Below is a small trained network, with its code and all its weights. Each question gives an input and a class and asks what happens when units are switched off, that is, made to give their printed mean instead of their output.

import numpy as np


def w(rows, s, z=0):
    codes = np.array(rows[::2]) - 128.0
    scale = np.full(codes.shape[1], s)
    scale[-1] = z or s
    return codes * scale


def f(y):
    return np.maximum(y, 0)


def log_softmax(a):
    a = a - a.max(-1, keepdims=True)
    return a - np.log(np.exp(a).sum(-1, keepdims=True))


def net(x, mask):
    res = np.array(x, float).reshape(1, 7) / 4 @ E
    y = f(res @ A[0][:, :-1].T + A[0][:, -1])
    res = res + np.where(mask, y, B[0][:, -1]) @ B[0][:, :-1]
    return log_softmax(res[-1] @ U[:, :-1].T + U[:, -1])


A, B = {}, {}
E = w([
[195,76,57,139,62,2,225],'x0',
[125,129,125,126,136,117,119],'x1',
[149,166,64,135,137,188,159],'x2',
[236,188,142,230,79,131,60],'x3',
[116,146,116,114,111,108,107],'x4',
[189,210,241,51,172,75,198],'x5',
[246,68,79,11,104,184,36],'x6',
],0.0078)
A[0] = w([
[157,88,82,120,95,60,165,100],'n0',
[72,56,52,177,85,139,90,76],'n1',
[139,155,115,160,150,108,107,94],'n2',
[161,113,128,81,147,163,69,100],'n3',
[18,178,140,223,136,108,180,77],'n4',
[92,123,104,73,150,126,162,122],'n5',
[194,220,187,34,159,93,181,5],'n6',
[53,182,208,117,174,234,27,146],'n7',
[186,71,112,53,134,161,105,118],'n8',
[113,138,125,115,124,166,133,170],'n9',
[160,153,98,93,100,163,136,119],'n10',
[179,76,73,156,79,48,197,149],'n11',
[193,67,113,76,106,142,61,127],'n12',
[101,161,137,137,128,101,137,108],'n13',
[111,117,125,85,125,114,145,73],'n14',
[162,102,109,125,120,92,166,216],'n15',
[142,104,127,85,143,140,117,128],'n16',
[69,55,113,79,116,135,178,94],'n17',
[106,156,144,192,132,117,146,69],'n18',
[41,79,105,31,169,149,184,117],'n19',
[80,27,69,189,115,157,75,66],'n20',
[247,169,164,251,83,121,59,24],'n21',
[140,104,127,82,125,136,113,110],'n22',
],0.014,0.0023)
B[0] = w([
[163,95,79,183,116,121,148,204],'n0',
[201,122,208,96,189,153,129,221],'n1',
[115,127,161,115,98,110,113,147],'n2',
[94,97,98,111,123,126,166,193],'n3',
[19,78,97,54,130,132,205,238],'n4',
[111,159,146,134,111,102,85,175],'n5',
[218,99,232,83,203,191,127,235],'n6',
[232,83,37,223,77,130,116,250],'n7',
[45,108,110,96,119,131,163,211],'n8',
[138,89,135,134,123,94,96,152],'n9',
[99,106,146,129,125,100,143,164],'n10',
[189,85,54,195,87,156,105,243],'n11',
[38,98,116,86,133,135,188,217],'n12',
[120,112,116,106,141,155,140,158],'n13',
[128,161,137,150,133,125,135,155],'n14',
[156,104,93,153,103,137,103,184],'n15',
[100,127,117,124,134,131,151,166],'n16',
[97,189,113,134,106,98,81,195],'n17',
[78,97,122,90,131,129,142,174],'n18',
[99,237,142,162,100,77,72,228],'n19',
[202,129,216,95,173,165,135,224],'n20',
[65,254,143,138,116,65,64,235],'n21',
[96,126,112,120,142,116,154,166],'n22',
],0.019,0.017)
U = w([
[172,54,29,187,70,147,124,189],'0',
[9,67,80,36,127,133,211,28],'1',
[79,254,136,116,107,63,62,254],'2',
[190,109,210,62,215,198,129,27],'3',
],0.0088,0.0015)

Each question gives the input, the list of numbers given to net, and the class t.
The units are the neurons (one row each of A and B). Each row of codes is followed by its name. A weight is (code - 128) times the scale printed after its matrix; where a second scale follows, it is the last column's (A, B and U).
mask holds one flag per neuron, in row order. A switched-off neuron (its flag False) gives its mean, the last column of its row in B, instead of its output. The means were averaged over made-up inputs and are rounded, as every weight is.
A unit's drop is (log p(t) with every unit on - log p(t) with that unit switched off) / (log p(t) with every unit on - log p(t) with every unit switched off).
The circuit of an input: a set's keep is (log p(t) with only the set's units on - log p(t) with every unit switched off) / (log p(t) with every unit on - log p(t) with every unit switched off). Starting from the 12 units with the biggest drops (on a tie, the unit counted first), units are removed one at a time, each time the one whose removal leaves the highest keep (on an exact tie, the one counted first), for as long as the keep stays at least 0.8.
circuit, biggest first: the units of the circuit, biggest drop first
most important unit: the unit with the biggest drop
k most important neurons: the k neurons with the biggest drops, biggest first
drop when u is switched off: that unit's drop, to one decimal
input [-8,-5,-7,-3,4,2,8], class 0: 2 most important neurons -> n7, n4
input [5,8,0,-2,5,-8,1], class 3: most important unit -> n1
input [3,-7,8,2,5,7,7], class 1: 3 most important neurons -> n8, n12, n20
input [6,2,-6,0,2,-8,-3], class 3: 2 most important neurons -> n1, n20
input [-3,-8,2,-5,-7,-5,-4], class 2: 4 most important neurons -> n19, n6, n17, n12
input [5,5,-5,-4,-7,-4,-4], class 0: 2 most important neurons -> n11, n21
input [4,0,-5,4,-7,-5,5], class 1: 4 most important neurons -> n12, n7, n6, n8
input [7,-1,-8,-6,-8,-8,8], class 1: 4 most important neurons -> n12, n8, n7, n6
input [-4,-8,-6,1,5,4,-3], class 0: 3 most important neurons -> n7, n20, n1
input [6,-2,-5,2,0,-1,8], class 1: 3 most important neurons -> n12, n7, n8
input [-6,-5,-5,-4,6,-8,-2], class 3: 3 most important neurons -> n20, n1, n11
input [6,-2,-6,-8,-3,-7,-1], class 2: 2 most important neurons -> n19, n17
input [-6,-2,6,0,-8,-7,6], class 3: 4 most important neurons -> n20, n1, n11, n4
input [2,0,-7,8,6,-7,-3], class 2: 2 most important neurons -> n21, n6
input [1,6,-6,-5,-4,8,2], class 3: circuit, biggest first -> n6
input [4,-8,3,-3,7,5,-2], class 3: drop when n6 is switched off -> 3.1
input [-8,-3,4,5,-2,3,-4], class 0: drop when n7 is switched off -> 6.3
input [0,6,-8,-6,2,-3,1], class 2: drop when n6 is switched off -> 0.0
